In the rows, zero is written as 128.
Each row of numbers belongs to one of the elements below and depends on some of the facts about them. Some rows are named. Which element is each other row?

Some rows with their names:
kopom: [123 140 132 112 127 128 107 125 106 134 127 129 134 146 112 115 109 102
 120  92 124 116 133 125 133  96 103  78 122]
lopli: [126 105  92  97 122  84 154 119 127 115 128 127 151  86 152 124 101  85
  90  97 155 144  67 116 116 116  79 119 104]
miploga: [157 123 130 131 137 100 164 132 120 136 159 101 148 129 131 147 121 131
 151 147 122 110 110 125 129 155 143 132  94]
skavaplur: [136 152 136 104 143 139 133 118 128 147 133 121 121 115 126 121 108 134
 136 138 122 134 124 132 127 136 116 112 130]
falel: [120 133 131 126 103 120 148 123 144 162 150 120 147  97 130 128 129 136
 122 153 142  98 108 130 126 132 144 110 111]
zelur: [114 113 115 177 110 160 103 133 131  90  98 132 114 129 141 127 140 131
 114 137 129 137 134 147 120 120 151 161 176]
tradal: [128  93  84 123 109  86 193 131 158 119 143 136 155  62 151 129 114  88
  66 108 173 110  77 105 116 124 116 120  78]
breflon: [126 106 104 191 105 140  99 134 122  71  98 138 122 151 142 126 127 120
 129 121 123 140 123 148 117 125 141 155 154]
paplas: [120 142 134 112 106 111 143 131 154 165 145 129 134 103 139 130 126 146
 141 157 133 118 106 135 121 151 131 121 115]
dugir: [112 117 168  71 160 114 115 169 127 153 155 103 102 104  97 120 126 150
 155 117  95 148 148  94 134 136 150 119 160]
raku: [104 105 120 173 103 134  86 131 123  87  94 141 118 145 143 130 142 126
 128 122 118 142 136 146 115 117 128 163 159]
lavubir: [109 117 112 174  99 152  97 145 140  93  96 141 110 135 143 127 142 132
 121 131 127 144 129 150 119 123 148 157 179]
duklo: [110 107 112 182 100 139  92 127 127  79  92 149 118 142 142 121 132 122
 122 118 122 140 135 144 111 120 131 157 149]
mafem: [143 134 122 103 183 146 115  86 153 141 135 126 132 120 115  98 119 138
 150 152 137 159 140 121 149 140 114 117 132]
tazuklu: [109 124 138 118  99  95 131 124 138 158 147 129 151 113 133 131 132 130
 134 141 134 102 113 129 121 129 122 113  96]
nenul: [149 138 104 101 165 146 121  75 136 128 128 138 137 121 121  93 111 138
 140 140 144 168 116 114 137 145 109 121 125]
muzun: [134 147 126 119 133 152 124 126 113 136 131 121 129 130 110 111 106 108
 106 107 133 113 128 127 138  99 124  75 137]
tibrustuk: [104 120 163  76 148 131 118 159 138 164 156 102 109  82  96 112 133 153
 135 131 111 134 144  95 135 128 164 111 170]

Facts:
bime viplok gatidra; bitral viplok mafem; bravam viplok drista; bufe viplok pubom; buka viplok zubraval; diven viplok mafem; dragal viplok dufirun; dragal viplok klupigas; drekul viplok davon; dretin viplok zuzi
driguklu viplok faflus; drinusim viplok nostel; drista viplok platres; drogi viplok biske; firu viplok bitral; fligi viplok travus; flotil viplok sifa; fluskil viplok sozes; fudople viplok peda; fulik viplok zestuk
gadros viplok foter; grubu viplok ripil; grubu viplok stazas; klarugri viplok plagror; kletigram viplok gigotru; klope viplok kloral; kubir viplok biske; kubir viplok drogi; lopli viplok dradovam; lopli viplok bufi
midezor viplok gefutre; mokitrik viplok flodebren; nostel viplok brafle; peda viplok flodebren; peda viplok fudople; pefer viplok plugam; platres viplok lufliska; plemos viplok guber; plinu viplok guber; plinu viplok skilan
ploplikla viplok dragal; pluflin viplok bufe; pluflin viplok sulu; pluflor viplok zuflaplek; raflo viplok dradovam; saruta viplok sozes; sifa viplok briton; siguplu viplok brebur; situ viplok driguklu; situ viplok faflus
sozes viplok fluskil; stazas viplok drudo; storal viplok travus; storik viplok stazas; storuger viplok biske; suplibron viplok buka; supum viplok drudo; totrul viplok klarugri; tradal viplok dradovam; vegam viplok gadros
vegam viplok flatru; zestuk viplok flagrire; zubraval viplok suplibron; zuzi viplok stedrol; babis noplol d; beku noplol c; bime noplol c; biske noplol e; bitral noplol a; bonan noplol e
brafle noplol b; bravam noplol a; brebur noplol a; breflon noplol d; brema noplol a; brestir noplol b; bretrigres noplol a; bristos noplol c; briton noplol b; brokul noplol g
bufe noplol e; bufi noplol e; buka noplol b; dagi noplol d; davon noplol c; debur noplol a; desta noplol e; diven noplol f; dobrul noplol g; dradovam noplol c
dragal noplol d; drekul noplol a; dretin noplol f; drigren noplol b; driguklu noplol a; drinusim noplol a; drista noplol a; drizik noplol c; droflar noplol c; drogi noplol f
dronak noplol b; droplivok noplol e; drudo noplol a; drufa noplol d; dubror noplol d; dufirun noplol f; dugir noplol d; duklo noplol e; dupler noplol c; faflus noplol a
falel noplol a; faskas noplol g; fastis noplol a; firu noplol c; flagrire noplol b; flatru noplol f; fligi noplol a; flodebren noplol e; flopul noplol c; flotil noplol g
flozu noplol c; fluklik noplol a; fluskil noplol c; foter noplol c; fudople noplol a; fulik noplol c; gadros noplol e; gatidra noplol c; gefutre noplol a; gesom noplol e
gigotru noplol b; gitretros noplol b; grerer noplol b; grima noplol d; grituk noplol b; grolufak noplol d; grubu noplol c; grunil noplol a; guber noplol e; kibrefli noplol a
klarugri noplol a; kletigram noplol e; klope noplol g; kloral noplol a; klotru noplol b; klupigas noplol d; kopom noplol c; kotridru noplol b; kotrosu noplol f; kubir noplol d
lasogrek noplol g; lavubir noplol g; likli noplol d; lopli noplol c; lufliska noplol e; madro noplol b; mafem noplol a; maruk noplol d; mazo noplol f; midezor noplol b
miploga noplol b; mokitrik noplol b; mopla noplol b; muplaflam noplol f; mutros noplol d; muzun noplol a; naru noplol g; nenul noplol a; netrok noplol b; niser noplol g
nobo noplol b; nomi noplol f; nostel noplol e; nuflidram noplol a; nupu noplol a; pagil noplol c; paplas noplol g; peda noplol f; pefer noplol a; petus noplol c
pira noplol d; plagror noplol a; platra noplol e; platres noplol a; plela noplol g; plemos noplol b; plinu noplol a; ploplikla noplol b; pluflin noplol e; pluflor noplol g
plugam noplol b; plukas noplol g; plunu noplol b; poplesti noplol e; pubom noplol c; raflo noplol f; raku noplol c; ribral noplol d; ripil noplol c; rogre noplol c
roplem noplol g; ruflik noplol f; ruzam noplol b; saruta noplol a; sifa noplol f; siguplu noplol a; situ noplol b; skanobar noplol b; skavaplur noplol a; skeri noplol g
skiklek noplol c; skilan noplol c; skofufis noplol a; skufoves noplol a; sozes noplol g; stazas noplol c; stedrol noplol e; storal noplol a; storik noplol c; storuger noplol c
stosten noplol b; stosul noplol d; stubre noplol g; studel noplol d; stusu noplol a; sulu noplol g; suplibron noplol a; supum noplol f; tazuklu noplol c; tebrul noplol a
tetim noplol d; tibrustuk noplol a; totrul noplol a; tradal noplol f; tradrak noplol e; travus noplol f; treflis noplol e; trobru noplol c; trunos noplol b; tura noplol a
vatan noplol a; vegam noplol a; viflu noplol b; vivu noplol a; votek noplol e; vuse noplol e; vutokla noplol f; zakle noplol g; zelur noplol a; zenik noplol b
zesel noplol a; zeste noplol f; zestuk noplol d; ziva noplol c; zubefu noplol a; zubraval noplol e; zuflaplek noplol c; zugre noplol b; zuzi noplol c; babis metom k
bime metom h; biske metom i; bitral metom i; bonan metom j; brafle metom j; bravam metom k; brebur metom l; brestir metom h; briton metom l; brokul metom i
bufe metom k; bufi metom h; buka metom k; dagi metom m; davon metom h; debur metom m; diven metom m; dradovam metom m; dragal metom k; drekul metom i
dretin metom m; driguklu metom j; drinusim metom j; drista metom h; drogi metom j; dronak metom m; drudo metom l; dubror metom l; dufirun metom m; dugir metom i
dupler metom i; faflus metom h; falel metom h; firu metom j; flagrire metom j; flatru metom l; fligi metom i; flodebren metom l; flotil metom j; fluklik metom h
fluskil metom h; foter metom i; fudople metom i; fulik metom j; gadros metom j; gatidra metom j; gefutre metom k; gesom metom h; gigotru metom j; gitretros metom k
grima metom m; grituk metom h; grubu metom i; grunil metom m; guber metom i; klarugri metom l; kletigram metom h; klope metom i; kloral metom h; klotru metom j
klupigas metom l; kopom metom j; kubir metom h; lasogrek metom h; lopli metom l; lufliska metom j; madro metom k; mafem metom k; mazo metom k; midezor metom l
miploga metom m; mokitrik metom j; mopla metom m; muzun metom j; naru metom h; nenul metom k; nostel metom h; nupu metom i; pagil metom m; paplas metom m
peda metom i; pefer metom k; petus metom j; plagror metom j; platra metom m; platres metom j; plemos metom l; plinu metom h; ploplikla metom k; pluflin metom m
pluflor metom h; plugam metom i; plukas metom k; poplesti metom k; pubom metom h; raflo metom m; ribral metom k; ripil metom m; rogre metom j; roplem metom h
ruflik metom h; ruzam metom m; saruta metom m; sifa metom l; siguplu metom h; situ metom m; skavaplur metom i; skiklek metom i; skilan metom m; skofufis metom k
sozes metom m; stazas metom i; stedrol metom l; storal metom j; storik metom k; storuger metom i; studel metom l; stusu metom l; sulu metom m; suplibron metom k
supum metom j; tazuklu metom h; tetim metom m; tibrustuk metom l; totrul metom k; tradal metom h; travus metom i; vegam metom j; vuse metom l; zakle metom h
zeste metom h; zestuk metom m; ziva metom m; zubefu metom i; zubraval metom l; zuflaplek metom l; zugre metom h; zuzi metom j; babis groplo tura; bime groplo desta
biske groplo flozu; bitral groplo stosul; bonan groplo drigren; brafle groplo skeri; bravam groplo grolufak; brebur groplo viflu; breflon groplo plunu; brema groplo grerer; brestir groplo nobo; bretrigres groplo kotrosu
bristos groplo treflis; briton groplo stosten; brokul groplo maruk; bufe groplo stubre; bufi groplo niser; buka groplo vivu; dagi groplo kotridru; davon groplo bretrigres; debur groplo drigren; desta groplo drufa
diven groplo stosul; dradovam groplo niser; dragal groplo dobrul; drekul groplo bretrigres; dretin groplo skanobar; driguklu groplo duklo; drinusim groplo skeri; drista groplo grolufak; drizik groplo lavubir; droflar groplo viflu
drogi groplo flozu; dronak groplo nobo; droplivok groplo drufa; drudo groplo breflon; dubror groplo votek; dufirun groplo dobrul; dugir groplo stosten; duklo groplo plunu; dupler groplo zesel; faflus groplo duklo
falel groplo vivu; faskas groplo stosten; firu groplo stosul; flagrire groplo viflu; flatru groplo lavubir; fligi groplo zenik; flodebren groplo treflis; flotil groplo stosten; flozu groplo skanobar; fluklik groplo nomi
fluskil groplo faskas; foter groplo lavubir; fudople groplo treflis; fulik groplo viflu; gadros groplo lavubir; gatidra groplo desta; gefutre groplo muplaflam; gesom groplo trunos; gigotru groplo vutokla; gitretros groplo vatan
grima groplo faskas; grituk groplo tura; grolufak groplo skufoves; grubu groplo breflon; grunil groplo drigren; guber groplo mutros; kibrefli groplo pira; klarugri groplo beku; kletigram groplo vutokla; klope groplo tradrak
kloral groplo tradrak; klotru groplo nomi; klupigas groplo dobrul; kopom groplo desta; kotridru groplo drigren; kotrosu groplo beku; kubir groplo flozu; lasogrek groplo likli; lopli groplo niser; lufliska groplo grolufak
madro groplo likli; mafem groplo stosul; mazo groplo drizik; midezor groplo muplaflam; miploga groplo nomi; mokitrik groplo treflis; mopla groplo stosul; muplaflam groplo likli; mutros groplo fastis; muzun groplo beku
naru groplo droflar; nenul groplo tradrak; niser groplo plela; nobo groplo dobrul; nomi groplo maruk; nostel groplo skeri; nuflidram groplo likli; nupu groplo plela; pagil groplo trunos; paplas groplo nobo
peda groplo treflis; pefer groplo tebrul; petus groplo nuflidram; pira groplo tura; plagror groplo beku; platra groplo bristos; platres groplo grolufak; plemos groplo mutros; plinu groplo mutros; ploplikla groplo dobrul
pluflin groplo stubre; pluflor groplo grolufak; plugam groplo tebrul; plukas groplo kotridru; poplesti groplo raku; pubom groplo stubre; raflo groplo niser; raku groplo lavubir; ribral groplo flozu; ripil groplo breflon
rogre groplo zesel; roplem groplo tebrul; ruflik groplo drufa; ruzam groplo vatan; saruta groplo faskas; sifa groplo stosten; siguplu groplo viflu; situ groplo duklo; skavaplur groplo flopul; skiklek groplo zelur
skilan groplo mutros; skofufis groplo dobrul; sozes groplo faskas; stazas groplo breflon; stedrol groplo skanobar; storal groplo zenik; storik groplo breflon; storuger groplo flozu; stosten groplo trobru; stosul groplo grerer
stubre groplo skanobar; studel groplo droplivok; stusu groplo bristos; sulu groplo stubre; suplibron groplo vivu; supum groplo breflon; tazuklu groplo kibrefli; tetim groplo duklo; tibrustuk groplo stosten; totrul groplo beku
tradal groplo niser; tradrak groplo plela; travus groplo zenik; trunos groplo tebrul; vatan groplo skeri; vegam groplo lavubir; vivu groplo netrok; votek groplo drufa; vuse groplo vutokla; vutokla groplo skanobar
zakle groplo fastis; zenik groplo plela; zesel groplo zelur; zeste groplo vutokla; zestuk groplo viflu; ziva groplo brema; zubefu groplo beku; zubraval groplo vivu; zuflaplek groplo grolufak; zugre groplo fastis
zuzi groplo skanobar

Rows to name:
No name comes twice in this set of rows, the named rows included.
[165 133 121 133 155 134 141 139  88 112 141 104 140 163 105 128 103  97
 120  91 122 111 130 117 145 104 132  84 118]  klotru
[129 134 123 147 105 124 139 116 154 151 152 120 154 100 136 122 117 126
 131 158 143  91 110 147 128 132 137 100 102]  kloral
[157 101  91 216 119 142 115 127 102  46 105 122 135 169 144 131 118 109
 131 120 122 133 117 150 120 129 151 160 141]  zenik
[ 80 100 170  82 113  89 114 160 143 176 165 110 132  83 105 122 149 155
 141 132 113 112 135  93 127 128 162 116 139]  fluskil
[133 152 140 104 143 138 133 117 128 148 132 122 123 120 126 120 106 133
 136 141 116 134 122 134 126 138 121 107 130]  fudople
[144 153 124 119 134 140 130 109 126 134 131 126 127 119 131 114  94 126
 139 138 126 133 113 140 122 138 111 105 120]  nupu
[170 134 134 128 173 123 146 132 113 122 148  98 132 148 120 137 102 115
 160 128 112 124 134 131 142 139 122 115 108]  plugam
[124 134 133 106 108 110 164 118 131 149 136 144 129 107 130 129 121 146
 117 134 127 115 116 106 111 159 139 129  89]  diven
[120 142 137 121 140 134 109 128 125 136 127 131 133 147 111 111 107  98
 118 101 116 109 145 131 136  97 110  65 115]  lufliska
[114 137 125 113  85 111 148 131 141 163 145 132 144 104 134 127 131 142
 119 142 141 108  94 126 118 140 144 109 115]  pluflor
[121 141 131 103 118 124 111 121  96 135 122 134 132 147 112 115 108 109
 111  87 123 121 123 116 127  99 106  80 123]  fulik
[125 139 135 121 135 131 100 129 118 135 131 126 135 146 113 114 108  99
 129  98 123 111 143 133 139  91 101  71 119]  gatidra

Now the same elements, written a new way:
Named rows:
midezor: [109 145  85 128 133 107  95 145 128 161 139 133 146]
muplaflam: [120 143 133 146 157 134 144 120 119 136 126 146 124]
flopul: [108 136 129 144 162 146 153 120 110 133 122 148 133]
stosul: [110 136 139 138 152 133 133 121 117 135 124 152 128]
raku: [107 136 130 147 162 146 154 121 109 133 121 149 133]
droflar: [107 135 129 143 162 146 154 120 109 133 122 148 133]
plinu: [147 143 106  94 138 119  95 110 159 136 135 114 127]
dupler: [127 135 106 111 144 126 129 127 119 132 137 144 141]
tibrustuk: [131 193 127  49  88 134 144 208 142 154 143 156 140]
situ: [117 122 100 101 141 108 113 115 121 153 145 110 139]
fluskil: [140 192 119  20 110 182 137 137 128 106 154  98 138]
faskas: [138 192 175  50 115 156 184 190 142 156 142 149 115]
drogi: [127 143  75 141 169 162  71 108 172 170 159  35 149]
beku: [107 135 130 146 162 146 154 120 109 132 121 148 133]
droplivok: [105 132 145 137 154 135 128 119 120 142 124 157 128]
fligi: [140 135 101 112 138  93 109 133 123 148 145 119 130]
fluklik: [148 141 118  85 129 125 102 104 158 123 129 139 129]
mokitrik: [108 134  96 105 134 125 105 117 141 151 135 123 140]

Name these rows:
No name comes twice in this set of rows, the named rows included.
[144 201 136  39 111 165 134 163 134 135 170  94 124]  sozes
[141 131  87 108 171 159  46  94 189 146 154  71 143]  kubir
[134 172 142  27 101 139 150 183 133 142 149 149 135]  dugir
[104 119 127 138 183 163 104 113 145 143 135 148 141]  skanobar
[127 130 118  95 134 112 100 125 130 141 142 149 136]  guber
[130 191 139  28 106 162 155 186 135 144 156 107 132]  saruta
[123 159  88 137 131 105  94 160 140 161 138 128 138]  klarugri
[133 197 104  64  99 124 142 208 140 166 152 121 137]  sifa
[128 122 103 113 171 157  58 112 165 157 161 101 150]  biske
[139 132 119  75 126 119  90  94 153 125 132 143 132]  gesom

